Below is a small trained network, with its code and all its weights. Each question gives an input and a class and asks what happens when units are switched off, that is, made to give their printed mean instead of their output.

import numpy as np


def w(rows, s, z=0):
    codes = np.array(rows[::2]) - 128.0
    scale = np.full(codes.shape[1], s)
    scale[-1] = z or s
    return codes * scale


def norm(h):
    return h / np.sqrt((h * h).mean(-1, keepdims=True) + 1e-5)


def f(y):
    return y / 2 * (1 + np.tanh(0.7978845608 * (y + 0.044715 * y**3)))


def log_softmax(a):
    a = a - a.max(-1, keepdims=True)
    return a - np.log(np.exp(a).sum(-1, keepdims=True))


def net(x, mask):
    res = np.array(x, float).reshape(1, 5) / 4 @ E
    u = 0
    for l in range(2):
        y = f(norm(res) @ A[l][:, :-1].T + A[l][:, -1])
        res = res + np.where(mask[u : u + 15], y, B[l][:, -1]) @ B[l][:, :-1]
        u += 15
    return log_softmax(norm(res)[-1] @ U[:, :-1].T + U[:, -1])


A, B = {}, {}
E = w([
[224,98,101,236,129,187,144,69,109,71,128],'x0',
[165,70,113,149,49,179,154,250,48,185,122],'x1',
[126,128,127,127,127,129,129,129,129,126,127],'x2',
[92,43,51,133,176,137,42,131,125,136,111],'x3',
[127,126,129,128,126,131,127,125,131,130,129],'x4',
],0.0026)
A[0] = w([
[151,65,52,195,187,201,74,62,106,90,124,4],'0.n0',
[82,66,30,107,185,100,14,53,194,71,126,62],'0.n1',
[199,142,97,210,87,175,184,121,74,94,84,53],'0.n2',
[227,157,114,243,196,164,105,5,191,19,170,85],'0.n3',
[192,88,126,193,77,169,161,128,75,175,95,21],'0.n4',
[100,105,86,112,140,110,131,142,91,126,107,60],'0.n5',
[160,242,206,124,179,90,230,35,217,72,145,75],'0.n6',
[117,141,186,136,34,151,192,221,46,169,191,64],'0.n7',
[85,27,67,141,103,188,65,176,63,162,97,22],'0.n8',
[21,196,158,32,197,30,95,108,164,125,123,88],'0.n9',
[78,64,86,160,119,130,56,184,83,175,98,56],'0.n10',
[186,194,162,137,154,145,164,59,128,76,158,51],'0.n11',
[100,107,126,29,80,119,136,248,79,227,152,72],'0.n12',
[96,69,94,129,194,129,103,90,161,73,173,38],'0.n13',
[124,218,228,74,172,175,141,141,138,126,139,89],'0.n14',
],0.0025,0.0018)
B[0] = w([
[156,135,59,66,151,57,125,122,144,48,112,161],'0.n0',
[150,162,150,116,233,221,133,139,115,182,63,216],'0.n1',
[123,100,209,146,156,165,133,102,121,109,177,177],'0.n2',
[83,181,69,129,92,34,146,116,44,166,4,253],'0.n3',
[140,124,166,81,151,178,157,153,192,112,200,160],'0.n4',
[95,110,140,157,126,114,112,109,116,132,148,118],'0.n5',
[79,53,130,168,23,65,100,150,122,111,183,235],'0.n6',
[171,196,123,74,207,106,147,62,135,167,28,209],'0.n7',
[44,73,110,97,87,73,136,99,117,103,169,191],'0.n8',
[208,101,142,169,123,248,135,175,191,88,223,223],'0.n9',
[75,103,128,155,93,119,107,107,136,139,153,173],'0.n10',
[49,73,173,175,48,96,138,130,94,151,135,155],'0.n11',
[118,137,65,162,99,34,138,73,138,148,33,225],'0.n12',
[158,176,124,99,168,133,93,172,93,132,78,136],'0.n13',
[134,115,66,141,116,62,162,134,153,80,141,141],'0.n14',
],0.0027,0.0026)
A[1] = w([
[121,75,108,134,119,131,74,185,76,148,103,112],'1.n0',
[168,96,89,180,71,121,140,132,63,146,77,78],'1.n1',
[212,174,168,155,106,156,172,111,106,79,134,124],'1.n2',
[119,178,229,125,59,143,157,168,179,102,231,115],'1.n3',
[71,135,49,109,118,37,108,128,167,101,108,193],'1.n4',
[196,160,183,152,94,201,162,83,114,109,148,70],'1.n5',
[95,87,117,107,209,189,57,153,152,107,164,27],'1.n6',
[121,225,152,118,82,74,169,129,139,145,69,103],'1.n7',
[114,122,135,61,93,107,122,161,108,189,107,116],'1.n8',
[114,135,128,98,116,100,125,142,83,174,96,97],'1.n9',
[213,145,190,95,122,123,210,184,79,171,88,81],'1.n10',
[138,42,82,197,144,163,89,115,97,60,198,98],'1.n11',
[206,61,120,165,136,253,161,154,89,96,174,145],'1.n12',
[135,143,144,104,205,225,91,171,177,168,143,4],'1.n13',
[161,237,173,108,163,135,165,83,168,109,134,119],'1.n14',
],0.0043,0.0019)
B[1] = w([
[112,53,110,125,101,136,134,100,173,59,179,186],'1.n0',
[101,133,174,105,154,109,86,164,191,125,189,221],'1.n1',
[28,68,152,126,130,137,118,136,80,179,107,204],'1.n2',
[213,81,45,79,221,201,55,130,135,53,127,213],'1.n3',
[142,85,186,87,156,205,143,145,57,158,141,253],'1.n4',
[34,81,144,99,141,114,143,71,55,178,99,183],'1.n5',
[135,224,220,168,79,80,203,125,126,176,133,199],'1.n6',
[174,178,152,178,74,94,140,129,222,98,189,222],'1.n7',
[118,137,83,223,136,141,112,103,115,111,108,180],'1.n8',
[114,141,61,168,135,156,154,117,123,112,128,165],'1.n9',
[133,230,119,107,150,153,141,84,105,160,80,223],'1.n10',
[203,221,88,146,83,95,132,198,224,102,123,184],'1.n11',
[158,137,189,32,164,171,125,107,148,113,199,218],'1.n12',
[78,159,247,218,112,4,86,116,142,185,150,167],'1.n13',
[118,40,73,136,78,121,124,228,129,149,168,174],'1.n14',
],0.0033,0.003)
U = w([
[203,94,111,80,124,160,95,177,192,51,213,249],'0',
[94,123,176,202,47,40,154,76,78,73,128,117],'1',
[80,180,234,168,177,80,79,160,170,203,143,55],'2',
[165,145,62,146,212,124,76,107,91,84,23,73],'3',
[166,245,76,138,72,123,189,148,143,187,73,118],'4',
[124,130,208,57,141,208,174,90,53,171,143,89],'5',
[45,35,49,142,88,140,115,164,101,172,111,102],'6',
],0.011,0.0011)

Each question gives the input, the list of numbers given to net, and the class t.
The units are the neurons (one row each of A and B). Each row of codes is followed by its name. A weight is (code - 128) times the scale printed after its matrix; where a second scale follows, it is the last column's (A, B and U).
mask holds one flag per neuron, layer by layer. A switched-off neuron (its flag False) gives its mean, the last column of its row in B, instead of its output. The means were averaged over made-up inputs and are rounded, as every weight is.
A unit's drop is (log p(t) with every unit on - log p(t) with that unit switched off) / (log p(t) with every unit on - log p(t) with every unit switched off).
The circuit of an input: a set's keep is (log p(t) with only the set's units on - log p(t) with every unit switched off) / (log p(t) with every unit on - log p(t) with every unit switched off). Starting from the 12 units with the biggest drops (on a tie, the unit counted first), units are removed one at a time, each time the one whose removal leaves the highest keep (on an exact tie, the one counted first), for as long as the keep stays at least 0.8.
circuit, biggest first: the units of the circuit, biggest drop first
top k neurons: the k neurons with the biggest drops, biggest first
top k neurons in layer l: the k neurons of layer l with the biggest drops, biggest first
drop of u: that unit's drop, to one decimal
input [0,-5,-2,5,-1], class 2: circuit, biggest first : (1.n13; 0.n12; 0.n1)
input [0,8,-5,-2,-8], class 4: circuit, biggest first : (1.n4; 1.n10)
input [3,-3,1,0,-4], class 1: circuit, biggest first : (0.n6)
input [-7,-7,-3,-1,8], class 0: circuit, biggest first : (1.n3; 0.n9)
input [2,1,-4,-7,1], class 5: circuit, biggest first : (1.n3; 1.n5)
input [1,0,1,7,-3], class 3: top 2 neurons in layer 1 : (1.n7; 1.n1)
input [8,4,1,1,0], class 0: top 4 neurons : (1.n11; 0.n1; 0.n0; 1.n4)
input [0,3,-5,-1,-2], class 4: top 3 neurons in layer 0 : (0.n7; 0.n9; 0.n12)
input [-8,2,-8,0,0], class 4: top 2 neurons in layer 1 : (1.n7; 1.n2)
input [1,-6,-7,-4,-8], class 1: top 3 neurons : (0.n3; 0.n4; 0.n11)
input [5,1,-4,2,-1], class 0: top 2 neurons in layer 1 : (1.n11; 1.n1)
input [3,3,1,1,8], class 0: top 2 neurons : (1.n11; 0.n1)
input [7,-5,4,0,6], class 1: top 4 neurons : (1.n3; 0.n11; 0.n6; 0.n7)
input [-7,3,7,0,-8], class 4: top 2 neurons in layer 0 : (0.n6; 0.n7)
input [6,4,-2,-1,-1], class 5: top neuron in layer 1 : (1.n5)
input [-2,1,-3,0,5], class 4: top 2 neurons in layer 0 : (0.n6; 0.n7)
input [2,-2,3,-7,2], class 1: top 2 neurons in layer 0 : (0.n3; 0.n9)
input [-5,-1,7,-8,4], class 0: drop of 1.n3 : 0.4
